Below are the code and all the weights of a small trained network. Each question names an input and a class and asks about switching units off, where a switched-off unit gives its printed mean instead of its output.

import numpy as np


def w(rows, s, z=0):
    codes = np.array(rows[::2]) - 128.0
    scale = np.full(codes.shape[1], s)
    scale[-1] = z or s
    return codes * scale


def norm(h):
    return h / np.sqrt((h * h).mean(-1, keepdims=True) + 1e-5)


def f(y):
    return np.maximum(y, 0)


def log_softmax(a):
    a = a - a.max(-1, keepdims=True)
    return a - np.log(np.exp(a).sum(-1, keepdims=True))


def net(x, mask):
    res = np.array(x, float).reshape(1, 4) / 4 @ E
    u = 0
    for l in range(2):
        y = f(norm(res) @ A[l][:, :-1].T + A[l][:, -1])
        res = res + np.where(mask[u : u + 6], y, B[l][:, -1]) @ B[l][:, :-1]
        u += 6
    return log_softmax(norm(res)[-1] @ U[:, :-1].T + U[:, -1])


A, B = {}, {}
E = w([
[74,140,47,41,188,126,225,106,45,114,88,74],'x0',
[156,182,105,167,246,51,111,67,244,159,254,221],'x1',
[119,174,70,110,159,144,159,116,121,93,175,127],'x2',
[154,43,38,169,158,146,114,183,89,181,193,205],'x3',
],0.0071)
A[0] = w([
[94,57,58,97,185,157,74,235,144,75,173,128,118],'0.n0',
[119,118,171,125,116,118,66,200,114,148,89,91,40],'0.n1',
[175,226,214,143,166,135,78,66,160,123,183,137,60],'0.n2',
[175,1,161,185,58,135,103,246,132,84,92,174,3],'0.n3',
[76,58,195,84,42,170,153,128,156,58,106,68,154],'0.n4',
[62,130,170,55,125,130,176,179,94,72,125,126,41],'0.n5',
],0.006,0.0021)
B[0] = w([
[139,150,158,189,143,84,221,145,11,137,125,143,187],'0.n0',
[135,92,158,128,110,146,102,143,220,94,132,88,177],'0.n1',
[73,155,134,217,91,81,58,120,87,21,137,172,235],'0.n2',
[142,145,202,192,141,197,88,222,66,177,170,139,232],'0.n3',
[83,81,47,121,190,83,113,102,146,188,133,95,255],'0.n4',
[64,123,86,93,109,253,110,92,128,140,120,88,197],'0.n5',
],0.0072,0.0064)
A[1] = w([
[56,126,111,40,95,221,168,77,69,42,38,50,2],'1.n0',
[98,132,139,158,98,62,159,124,188,69,133,200,31],'1.n1',
[161,91,247,89,3,146,39,119,195,141,116,80,55],'1.n2',
[138,111,80,68,172,152,191,42,108,141,170,92,182],'1.n3',
[215,191,163,135,107,76,133,71,206,40,176,181,124],'1.n4',
[119,204,128,120,142,109,92,80,207,157,177,175,33],'1.n5',
],0.0069,0.003)
B[1] = w([
[198,211,89,98,92,167,101,82,128,95,109,95,254],'1.n0',
[127,139,88,161,86,83,96,107,208,71,147,147,182],'1.n1',
[66,117,173,156,249,145,176,119,216,145,49,117,184],'1.n2',
[148,96,98,59,122,83,170,157,148,153,107,137,210],'1.n3',
[77,185,122,153,105,74,75,44,126,62,174,149,213],'1.n4',
[77,134,99,167,77,100,63,127,155,81,110,125,182],'1.n5',
],0.012,0.0088)
U = w([
[48,41,200,186,209,187,65,174,232,180,59,77,197],'0',
[173,34,43,56,185,19,221,128,100,167,207,228,97],'1',
[219,31,186,233,59,207,75,243,19,210,222,202,163],'2',
[76,192,89,215,70,1,16,41,202,35,234,215,205],'3',
[194,181,23,24,41,192,150,66,87,63,48,11,152],'4',
[201,27,218,41,54,177,140,73,203,74,247,183,3],'5',
],0.0081,0.005)

Each question gives the input, the list of numbers given to net, and the class t.
The units are the neurons (one row each of A and B). Each row of codes is followed by its name. A weight is (code - 128) times the scale printed after its matrix; where a second scale follows, it is the last column's (A, B and U).
mask holds one flag per neuron, layer by layer. A switched-off neuron (its flag False) gives its mean, the last column of its row in B, instead of its output. The means were averaged over made-up inputs and are rounded, as every weight is.
A unit's drop is (log p(t) with every unit on - log p(t) with that unit switched off) / (log p(t) with every unit on - log p(t) with every unit switched off).
The circuit of an input: a set's keep is (log p(t) with only the set's units on - log p(t) with every unit switched off) / (log p(t) with every unit on - log p(t) with every unit switched off). Starting from all 12 units, units are removed one at a time, each time the one whose removal leaves the highest keep (on an exact tie, the one counted first), for as long as the keep stays at least 0.8.
units of the circuit, in order: the units of the circuit, biggest drop first
k most important neurons: the k neurons with the biggest drops, biggest first
drop when u is switched off: that unit's drop, to one decimal
input [1,-6,-4,5], class 2: units of the circuit, in order : [0.n3]
input [6,2,-3,1], class 4: 3 most important neurons : [0.n4; 1.n0; 0.n3]
input [1,4,-1,8], class 1: 2 most important neurons : [0.n3; 0.n2]
input [6,4,5,-3], class 4: 3 most important neurons : [1.n3; 0.n2; 1.n1]
input [-3,-3,-8,4], class 0: 2 most important neurons : [1.n2; 0.n1]
input [3,1,6,0], class 4: 2 most important neurons : [0.n4; 1.n0]
input [1,-3,8,8], class 2: 2 most important neurons : [0.n4; 0.n0]
input [0,-2,8,3], class 4: 3 most important neurons : [0.n3; 0.n4; 1.n2]
input [-7,-7,7,1], class 0: 2 most important neurons : [1.n2; 0.n1]
input [2,5,0,7], class 1: drop when 0.n2 is switched off : 0.2
input [-2,2,0,4], class 2: drop when 0.n0 is switched off : 0.1
input [-5,-3,-2,1], class 0: drop when 1.n2 is switched off : 0.3
